Here is a tiny trained network, its code and every weight. The questions are about switching its units off for an input and a class, where a switched-off unit gives its printed mean instead of its output.

import numpy as np


def w(rows, s, z=0):
    codes = np.array(rows[::2]) - 128.0
    scale = np.full(codes.shape[1], s)
    scale[-1] = z or s
    return codes * scale


def f(y):
    return y / 2 * (1 + np.tanh(0.7978845608 * (y + 0.044715 * y**3)))


def log_softmax(a):
    a = a - a.max(-1, keepdims=True)
    return a - np.log(np.exp(a).sum(-1, keepdims=True))


def net(x, mask):
    res = np.array(x, float).reshape(1, 4) / 4 @ E
    y = f(res @ A[0][:, :-1].T + A[0][:, -1])
    res = res + np.where(mask, y, B[0][:, -1]) @ B[0][:, :-1]
    return log_softmax(res[-1] @ U[:, :-1].T + U[:, -1])


A, B = {}, {}
E = w([
[254,177,80,204,168],'x0',
[172,187,239,52,158],'x1',
[202,21,104,29,139],'x2',
[154,194,76,66,21],'x3',
],0.0098)
A[0] = w([
[111,107,156,152,195,39],'N1',
[14,95,173,83,87,112],'N2',
[149,159,191,108,141,71],'N3',
[191,148,111,144,137,115],'N4',
[76,197,133,161,146,86],'N5',
[184,156,98,138,142,127],'N6',
[119,96,186,163,248,21],'N7',
[102,164,134,149,134,70],'N8',
[89,174,156,182,110,94],'N9',
[144,149,185,115,141,50],'N10',
[101,205,169,173,95,98],'N11',
[98,108,56,165,60,22],'N12',
[156,163,210,96,146,71],'N13',
[89,181,144,159,149,109],'N14',
[173,156,121,157,134,2],'N15',
[164,145,116,144,137,84],'N16',
[200,170,106,167,128,118],'N17',
[95,68,84,191,133,27],'N18',
[79,102,171,98,77,91],'N19',
[125,95,177,168,204,47],'N20',
[192,148,114,164,182,109],'N21',
[193,58,137,74,134,47],'N22',
[119,181,170,189,88,76],'N23',
[150,143,99,77,71,57],'N24',
[138,153,189,96,186,77],'N25',
[66,133,136,94,116,71],'N26',
[132,211,83,63,79,24],'N27',
[186,161,118,128,51,89],'N28',
[146,182,129,111,35,41],'N29',
[158,153,184,87,144,82],'N30',
[131,74,83,124,109,50],'N31',
[195,61,134,77,128,75],'N32',
[72,123,139,83,84,101],'N33',
[167,188,200,87,82,65],'N34',
],0.014,0.0053)
B[0] = w([
[100,54,166,122,65,174],'N1',
[100,191,193,161,232,248],'N2',
[155,137,73,213,127,180],'N3',
[105,160,167,139,174,181],'N4',
[165,141,82,39,133,197],'N5',
[97,157,171,141,180,182],'N6',
[62,31,174,112,32,221],'N7',
[137,118,94,79,144,154],'N8',
[184,119,79,38,143,197],'N9',
[147,130,93,184,114,164],'N10',
[171,146,98,30,129,208],'N11',
[190,155,70,244,80,198],'N12',
[185,163,76,201,116,203],'N13',
[155,143,90,52,133,187],'N14',
[107,142,155,152,169,154],'N15',
[105,145,155,146,172,151],'N16',
[92,178,203,169,229,204],'N17',
[183,155,75,208,75,193],'N18',
[122,163,183,149,194,191],'N19',
[64,42,175,118,45,195],'N20',
[85,170,198,133,193,199],'N21',
[157,164,67,17,142,205],'N22',
[156,137,97,48,142,191],'N23',
[91,92,153,102,92,180],'N24',
[138,169,73,192,94,194],'N25',
[116,163,167,153,175,172],'N26',
[49,22,179,124,44,197],'N27',
[57,56,186,123,84,189],'N28',
[88,25,158,118,75,189],'N29',
[177,158,86,186,119,189],'N30',
[176,168,68,127,119,161],'N31',
[181,169,75,1,144,208],'N32',
[113,128,178,157,181,190],'N33',
[173,123,73,222,90,204],'N34',
],0.0099,0.013)
U = w([
[85,169,230,145,242,252],'0',
[144,152,92,6,148,109],'1',
[63,76,201,122,46,159],'2',
[148,160,70,230,100,15],'3',
],0.014,0.0012)

Each question gives the input, the list of numbers given to net, and the class t.
The units are the neurons (one row each of A and B). Each row of codes is followed by its name. A weight is (code - 128) times the scale printed after its matrix; where a second scale follows, it is the last column's (A, B and U).
mask holds one flag per neuron, in row order. A switched-off neuron (its flag False) gives its mean, the last column of its row in B, instead of its output. The means were averaged over made-up inputs and are rounded, as every weight is.
A unit's drop is (log p(t) with every unit on - log p(t) with that unit switched off) / (log p(t) with every unit on - log p(t) with every unit switched off).
The circuit of an input: a set's keep is (log p(t) with only the set's units on - log p(t) with every unit switched off) / (log p(t) with every unit on - log p(t) with every unit switched off). Starting from the 12 units with the biggest drops (on a tie, the unit counted first), units are removed one at a time, each time the one whose removal leaves the highest keep (on an exact tie, the one counted first), for as long as the keep stays at least 0.8.
circuit, biggest first: the units of the circuit, biggest drop first
top k neurons: the k neurons with the biggest drops, biggest first
drop when u is switched off: that unit's drop, to one decimal
input [4,-4,-3,-4], class 0: top 3 neurons => [N21, N27, N17]
input [-8,-4,5,-7], class 0: circuit, biggest first => [N2]
input [-6,-7,1,-4], class 3: top 3 neurons => [N18, N12, N17]
input [1,6,-1,-5], class 3: top 3 neurons => [N13, N25, N3]
input [3,1,-3,4], class 2: top 2 neurons => [N2, N27]
input [-5,-5,6,-3], class 1: top 2 neurons => [N32, N22]
input [-5,0,-6,-4], class 1: top 2 neurons => [N9, N5]
input [-5,8,-8,8], class 1: top 4 neurons => [N11, N23, N5, N9]
input [8,2,-7,0], class 0: top 2 neurons => [N17, N21]
input [-3,7,0,-7], class 2: top 3 neurons => [N7, N20, N1]
input [-6,-3,-7,-7], class 1: top 3 neurons => [N9, N5, N14]
input [-7,1,0,-8], class 2: top 4 neurons => [N7, N20, N1, N17]
input [5,7,0,8], class 2: top 3 neurons => [N27, N28, N29]
input [5,-5,2,-6], class 2: circuit, biggest first => [N7]
input [5,-6,-4,7], class 2: top 2 neurons => [N28, N27]
input [3,6,1,8], class 2: drop when N27 is switched off => 0.2
input [7,-7,2,-5], class 0: drop when N21 is switched off => 1.0
input [8,-5,-5,-7], class 0: drop when N21 is switched off => 0.3
